Here is a tiny trained network, its code and every weight. The questions are about switching its units off for an input and a class, where a switched-off unit gives its printed mean instead of its output.

import numpy as np


def w(rows, s, z=0):
    codes = np.array(rows[::2]) - 128.0
    scale = np.full(codes.shape[1], s)
    scale[-1] = z or s
    return codes * scale


def norm(h):
    return h / np.sqrt((h * h).mean(-1, keepdims=True) + 1e-5)


def f(y):
    return np.maximum(y, 0)


def log_softmax(a):
    a = a - a.max(-1, keepdims=True)
    return a - np.log(np.exp(a).sum(-1, keepdims=True))


def net(x, mask):
    res = np.array(x, float).reshape(1, 4) / 4 @ E
    u = 0
    for l in range(3):
        y = f(norm(res) @ A[l][:, :-1].T + A[l][:, -1])
        res = res + np.where(mask[u : u + 6], y, B[l][:, -1]) @ B[l][:, :-1]
        u += 6
    return log_softmax(norm(res)[-1] @ U[:, :-1].T + U[:, -1])


A, B = {}, {}
E = w([
[41,137,70,104,164],'x0',
[192,57,170,33,95],'x1',
[124,156,144,162,253],'x2',
[85,217,170,82,111],'x3',
],0.0059)
A[0] = w([
[69,110,33,98,224,172],'L0N1',
[155,188,159,155,2,187],'L0N2',
[116,41,118,145,122,64],'L0N3',
[202,153,164,185,168,175],'L0N4',
[140,131,159,4,195,1],'L0N5',
[31,186,70,125,50,141],'L0N6',
],0.0083,0.0038)
B[0] = w([
[138,119,189,123,68,251],'L0N1',
[189,170,113,164,163,255],'L0N2',
[114,75,8,160,124,165],'L0N3',
[113,149,134,116,46,230],'L0N4',
[185,112,221,76,155,177],'L0N5',
[97,103,136,144,249,247],'L0N6',
],0.012,0.0051)
A[1] = w([
[133,5,100,147,110,53],'L1N1',
[100,73,149,2,206,254],'L1N2',
[123,142,155,73,159,176],'L1N3',
[166,40,48,152,118,80],'L1N4',
[107,130,172,125,101,147],'L1N5',
[72,141,153,146,94,153],'L1N6',
],0.0079,0.002)
B[1] = w([
[66,86,1,4,97,215],'L1N1',
[108,65,202,175,141,253],'L1N2',
[132,11,66,209,162,199],'L1N3',
[86,80,42,3,73,223],'L1N4',
[146,123,73,188,174,180],'L1N5',
[93,59,88,122,117,179],'L1N6',
],0.0096,0.0042)
A[2] = w([
[119,123,124,204,105,245],'L2N1',
[181,126,106,176,201,82],'L2N2',
[81,232,187,148,158,145],'L2N3',
[122,129,63,45,199,254],'L2N4',
[82,86,87,255,141,151],'L2N5',
[100,128,190,88,198,228],'L2N6',
],0.0094,0.004)
B[2] = w([
[114,153,128,57,157,231],'L2N1',
[144,112,69,184,123,182],'L2N2',
[146,85,133,77,106,192],'L2N3',
[82,128,109,188,6,224],'L2N4',
[136,164,112,77,159,254],'L2N5',
[126,126,146,165,82,231],'L2N6',
],0.012,0.0064)
U = w([
[89,195,105,24,155,148],'0',
[163,164,54,181,167,142],'1',
[2,98,150,167,198,109],'2',
[236,208,152,118,50,113],'3',
[76,52,45,92,12,148],'4',
[88,168,159,151,69,2],'5',
[165,43,210,147,107,149],'6',
],0.017,0.013)

Each question gives the input, the list of numbers given to net, and the class t.
The units are the neurons (one row each of A and B). Each row of codes is followed by its name. A weight is (code - 128) times the scale printed after its matrix; where a second scale follows, it is the last column's (A, B and U).
mask holds one flag per neuron, layer by layer. A switched-off neuron (its flag False) gives its mean, the last column of its row in B, instead of its output. The means were averaged over made-up inputs and are rounded, as every weight is.
A unit's drop is (log p(t) with every unit on - log p(t) with that unit switched off) / (log p(t) with every unit on - log p(t) with every unit switched off).
The circuit of an input: a set's keep is (log p(t) with only the set's units on - log p(t) with every unit switched off) / (log p(t) with every unit on - log p(t) with every unit switched off). Starting from the 12 units with the biggest drops (on a tie, the unit counted first), units are removed one at a time, each time the one whose removal leaves the highest keep (on an exact tie, the one counted first), for as long as the keep stays at least 0.8.
units of the circuit, in order: the units of the circuit, biggest drop first
k most important neurons: the k neurons with the biggest drops, biggest first
top k neurons in layer l: the k neurons of layer l with the biggest drops, biggest first
drop when u is switched off: that unit's drop, to one decimal
input [1,-5,4,3], class 0: units of the circuit, in order -> (L2N5)
input [5,-7,-1,-3], class 2: 3 most important neurons -> (L0N6; L0N4; L0N2)
input [-1,-7,-8,6], class 1: units of the circuit, in order -> (L0N2; L0N6)
input [-6,-2,6,-4], class 0: 3 most important neurons -> (L0N4; L0N2; L2N1)
input [4,2,-8,4], class 2: units of the circuit, in order -> (L0N6; L1N2)
input [-6,-3,-4,1], class 3: 2 most important neurons -> (L0N2; L1N3)
input [-1,0,8,-6], class 0: 2 most important neurons -> (L0N4; L0N1)
input [-5,1,7,0], class 0: top 2 neurons in layer 1 -> (L1N5; L1N4)
input [-5,7,-1,0], class 3: 3 most important neurons -> (L0N6; L0N2; L1N2)
input [2,-6,-1,-2], class 0: top 3 neurons in layer 2 -> (L2N5; L2N1; L2N4)
input [-6,-3,-4,4], class 3: top 2 neurons in layer 0 -> (L0N2; L0N3)
input [-6,6,7,-4], class 4: top 2 neurons in layer 1 -> (L1N1; L1N2)
input [2,4,-8,6], class 1: 2 most important neurons -> (L0N2; L1N3)
input [5,7,3,-1], class 6: most important neuron -> (L0N5)
input [-7,5,3,1], class 3: 2 most important neurons -> (L0N6; L0N4)
input [-2,5,-6,2], class 3: drop when L1N1 is switched off -> 0.2
input [5,0,-3,2], class 2: drop when L0N6 is switched off -> 0.1
input [6,-5,-3,8], class 2: drop when L0N6 is switched off -> 1.2
